[-2.76, -5.43, 0.99, -1.41]
Give the entry just left of -1.41.
A: 0.99
Give the entry just left of -5.43.
A: -2.76
Give the entry just left of 0.99.
A: -5.43

M =
 6.29   4.87   0.25  -0.17  -4.45   0.87  -0.66
-0.30  -3.99  -4.37  -0.60  -1.08  -2.12   0.95
-5.26   1.54  -2.26   0.20   2.41   0.80  -4.93
 2.29   2.10   0.64   2.46   0.54  -0.69   2.17
-0.49  -2.63   2.75   0.27  -3.02  -0.42   0.30
-0.45  -1.24   1.40   0.93   1.92  -2.16   1.64
 1.21   1.91   0.51  -0.35   2.04  -3.15   6.07
-4.73  -0.40   0.58  -4.09  -4.04   0.06  -0.42
 1.42   2.20   0.98   4.90   0.17  -1.68   0.68
Counting starts at 1.
Find the entry directly below the largest entry.
A: -0.30
Find the bottom-left entry.
A: 1.42
Find the top-right entry.
A: -0.66
Find the entry in row 3 and column 2.
A: 1.54
The entry directly below the centre entry: 0.93
Find the entry in row 1 and column 3.
A: 0.25
Find the entry in the top-left corner.
A: 6.29
Find the entry at row 2, column 2.
A: -3.99
The entry in row 3 and column 1 is -5.26
The entry just right of the largest entry -> 4.87
The entry directly above 6.07 is 1.64
Find the entry just left of the centre entry.
A: 2.75
The entry in row 3 and column 3: -2.26
Find the entry just right of 0.80.
A: -4.93
The bottom-right entry: 0.68
The entry just right of 0.98: 4.90
The entry directly below -1.08 is 2.41
The entry just right of the centre entry -> -3.02
The entry directly below -0.49: -0.45
The entry just right of -0.45 is -1.24
Find the entry at row 2, column 3.
A: -4.37
Find the entry directly above the centre entry.
A: 2.46
The entry directly below the smallest entry is 2.29
The entry just right of 1.91: 0.51
The entry directly below -0.69 -> -0.42
Find the entry at the centre.
A: 0.27
Find the entry just right of -0.35.
A: 2.04
The entry just right of 0.54 is -0.69
Find the entry just left of 0.51.
A: 1.91

Questions about the table below. Rows and columns are numbered from 1.
1) The bottom-left entry?
2) The entry just left of 137?
3) The entry in row 1 and column 1?
4) The bottom entry of the column that holds the smallest entry?
5) The entry directly above the smallest entry?
6) The entry at row 1, column 3?
7) The entry directly above the largest entry?
8) The entry at row 1, column 2?
[[145 267 150 302 137  90]
 [117 212 114 242 116  83]
 [470 708 468 777 459 370]
 [495 662 474 717 501 446]]
1) 495
2) 302
3) 145
4) 446
5) 90
6) 150
7) 242
8) 267

a =
[[1.76, 3.27, -2.03, -1.12],
 [0.40, 0.27, -0.23, -0.25],
 [-2.13, -3.21, 2.40, 3.92],
 [1.82, 3.41, -2.33, -2.13],
 [-0.14, -0.99, 0.22, -0.10],
 [-1.65, -2.84, 1.52, 0.50],
 [-1.68, -2.86, 1.58, 0.58],
 [-1.55, -2.67, 1.36, 0.42],
 [1.52, 2.62, 0.50, -1.02],
 [-2.10, 2.82, -1.38, -5.24],
 [0.52, 0.65, -0.37, -0.28],
 [1.29, 1.93, -0.96, -0.45]]
Rows and columns are numbered from 1.
Read off the entry at row 3, column 1.
-2.13
Read off the entry directly below the largest entry.
-2.13
Read off the entry directly below the smallest entry.
-0.28
Read off the entry in row 1 and column 1.
1.76
Read off the entry just left of the smallest entry.
-1.38
The entry directly above 3.92: -0.25
Read off the top-right entry.
-1.12
Read off the entry just right of -2.67.
1.36
Read off the entry directly above -0.14.
1.82
Read off the entry in the bottom-right corner.
-0.45
Read off the entry in row 1 and column 2.
3.27
Read off the entry directly above -0.99.
3.41
The largest entry is 3.92
Read off the entry directly below 3.27.
0.27
Read off the bottom-left entry.
1.29
The entry directly below -1.55: 1.52
Read off the entry directly below -0.14.
-1.65
Read off the entry at row 3, column 3.
2.40
Read off the entry at row 1, column 3.
-2.03
The entry directly above 2.82 -> 2.62
Read off the entry at row 2, column 3.
-0.23
The entry directly above -0.28: -5.24
Read off the entry directly above the smallest entry.
-1.02
Read off the entry just left of -1.38.
2.82
Read off the entry in row 2 and column 1.
0.40
Read off the entry just left of -1.02.
0.50
Read off the entry directly below 2.82.
0.65
Read off the entry directly above -0.96.
-0.37

Read these off the row that follows.
1) Which number is the 4th entry?
2) Which number is the first entry from the right?
3) Which number is the second-last entry?
4) Which number is the 3rd entry from the right?
5) Which number is the 2nd entry from the left?
6) Which number is the second largest entry?
7) Which number is the third entry from the left?
8) Which number is the entry just right of 6.47?
[-0.05  0.62  0.67  1.07 -4.26 -4.52  0.52  6.47 -5.70  6.68 -5.53 -0.17]
1) 1.07
2) -0.17
3) -5.53
4) 6.68
5) 0.62
6) 6.47
7) 0.67
8) -5.70

Read these off the table that follows.
1) The 1st entry in reading order?
2) The entry just left of 0.982?
3) The entry just left of 1.487?
4) The minimum?
array([[ 0.947, -1.866,  1.592, -0.061,  2.285,  0.356,  1.086, -0.608,
         0.982,  0.893,  0.902],
       [ 0.682, -0.648,  2.056,  1.244,  0.209, -1.628,  0.799,  1.216,
        -0.132,  0.028,  1.081],
       [ 0.420, -0.097,  1.444, -2.049, -2.575,  0.351,  0.934,  0.676,
        -1.013, -1.340, -0.545],
       [ 0.924, -0.759,  1.099, -1.612, -1.259,  0.204,  0.269,  2.134,
        -0.556, -0.112,  1.283],
       [-0.149, -0.107,  1.487, -0.028, -0.444,  0.099,  1.474,  1.166,
        -2.067, -0.299,  0.997],
       [ 0.926, -1.067,  1.162, -0.756,  0.501, -0.851,  0.344,  0.372,
         1.843,  0.640,  1.342]])
1) 0.947
2) -0.608
3) -0.107
4) -2.575
